Here is a tiny trained network, its code and every weight. The questions are about switching its units off for an input and a class, where a switched-off unit gives its printed mean instead of its output.

import numpy as np


def w(rows, s, z=0):
    codes = np.array(rows[::2]) - 128.0
    scale = np.full(codes.shape[1], s)
    scale[-1] = z or s
    return codes * scale


def norm(h):
    return h / np.sqrt((h * h).mean(-1, keepdims=True) + 1e-5)


def f(y):
    return np.maximum(y, 0)


def log_softmax(a):
    a = a - a.max(-1, keepdims=True)
    return a - np.log(np.exp(a).sum(-1, keepdims=True))


def net(x, mask):
    res = np.array(x, float).reshape(1, 2) / 4 @ E
    u = 0
    for l in range(2):
        y = f(norm(res) @ A[l][:, :-1].T + A[l][:, -1])
        res = res + np.where(mask[u : u + 5], y, B[l][:, -1]) @ B[l][:, :-1]
        u += 5
    return log_softmax(norm(res)[-1] @ U[:, :-1].T + U[:, -1])


A, B = {}, {}
E = w([
[97,173,122,235,18,136,71,93],'x0',
[98,169,101,233,50,146,158,252],'x1',
],0.0029)
A[0] = w([
[116,148,142,216,72,143,133,241,63],'0.n1',
[120,116,112,135,143,147,95,141,35],'0.n2',
[134,106,117,224,88,122,79,87,5],'0.n3',
[123,149,151,135,116,136,154,167,59],'0.n4',
[141,88,112,139,158,105,167,254,133],'0.n5',
],0.0068,0.0014)
B[0] = w([
[212,5,1,201,140,64,98,108,255],'0.n1',
[115,96,126,106,135,111,104,70,128],'0.n2',
[45,191,177,111,26,86,137,53,198],'0.n3',
[119,96,192,115,206,64,83,27,159],'0.n4',
[61,161,223,81,222,198,184,207,219],'0.n5',
],0.0057,0.0076)
A[1] = w([
[139,230,141,21,88,189,106,100,42],'1.n1',
[236,153,27,84,26,107,88,110,74],'1.n2',
[185,93,30,106,209,120,135,231,41],'1.n3',
[140,100,146,109,251,164,94,136,107],'1.n4',
[68,255,231,37,157,232,166,217,2],'1.n5',
],0.0085,0.00069)
B[1] = w([
[112,124,202,109,129,69,163,125,182],'1.n1',
[101,184,67,117,139,181,99,164,187],'1.n2',
[79,135,220,129,94,153,198,159,222],'1.n3',
[173,100,46,131,135,102,97,127,254],'1.n4',
[185,214,155,130,142,249,47,76,219],'1.n5',
],0.013,0.0087)
U = w([
[163,172,170,121,151,217,110,109,244],'0',
[75,173,218,108,98,88,141,72,26],'1',
[91,142,8,187,80,132,96,133,90],'2',
[180,77,69,90,152,66,121,102,154],'3',
[99,76,163,171,127,148,208,187,88],'4',
],0.012,0.0011)

Each question gives the input, the list of numbers given to net, and the class t.
The units are the neurons (one row each of A and B). Each row of codes is followed by its name. A weight is (code - 128) times the scale printed after its matrix; where a second scale follows, it is the last column's (A, B and U).
mask holds one flag per neuron, layer by layer. A switched-off neuron (its flag False) gives its mean, the last column of its row in B, instead of its output. The means were averaged over made-up inputs and are rounded, as every weight is.
A unit's drop is (log p(t) with every unit on - log p(t) with that unit switched off) / (log p(t) with every unit on - log p(t) with every unit switched off).
The circuit of an input: a set's keep is (log p(t) with only the set's units on - log p(t) with every unit switched off) / (log p(t) with every unit on - log p(t) with every unit switched off). Starting from all 10 units, units are removed one at a time, each time the one whose removal leaves the highest keep (on an exact tie, the one counted first), for as long as the keep stays at least 0.8.
units of the circuit, in order: the units of the circuit, biggest drop first
top k neurons: the k neurons with the biggest drops, biggest first
top k neurons in layer l: the k neurons of layer l with the biggest drops, biggest first
drop of u: that unit's drop, to one decimal
input [3,-3], class 1: top 2 neurons	[0.n1, 0.n5]
input [5,-1], class 2: units of the circuit, in order	[1.n5]
input [3,-4], class 1: top 3 neurons	[0.n1, 0.n5, 1.n4]
input [2,-4], class 1: units of the circuit, in order	[0.n1, 0.n5, 1.n5]
input [3,-7], class 3: top 3 neurons	[0.n3, 1.n3, 0.n5]
input [-1,-1], class 3: top 3 neurons in layer 1	[1.n4, 1.n5, 1.n2]
input [1,-6], class 3: top 3 neurons	[0.n3, 0.n5, 0.n1]
input [4,-8], class 1: top 4 neurons	[0.n1, 0.n5, 1.n4, 1.n5]
input [-2,-2], class 3: top 3 neurons	[0.n1, 0.n3, 0.n5]
input [8,-2], class 2: top 3 neurons in layer 1	[1.n3, 1.n2, 1.n5]
input [-6,7], class 4: top 3 neurons	[0.n1, 1.n3, 0.n3]
input [3,5], class 2: top 2 neurons in layer 1	[1.n2, 1.n5]
input [-3,-6], class 3: top 3 neurons	[0.n5, 0.n1, 0.n3]
input [0,1], class 4: top neuron in layer 0	[0.n1]
input [-5,-5], class 3: top 3 neurons	[0.n5, 0.n1, 1.n4]
input [1,-8], class 3: top 3 neurons	[0.n3, 0.n5, 0.n1]
input [-1,-5], class 3: drop of 0.n3	0.9
input [6,-1], class 2: drop of 0.n5	1.6
input [0,7], class 4: drop of 1.n3	0.2
input [2,0], class 2: top neuron	[1.n5]
input [-2,-5], class 3: top 2 neurons	[0.n5, 0.n1]
input [-4,-5], class 3: top 2 neurons in layer 1	[1.n4, 1.n5]
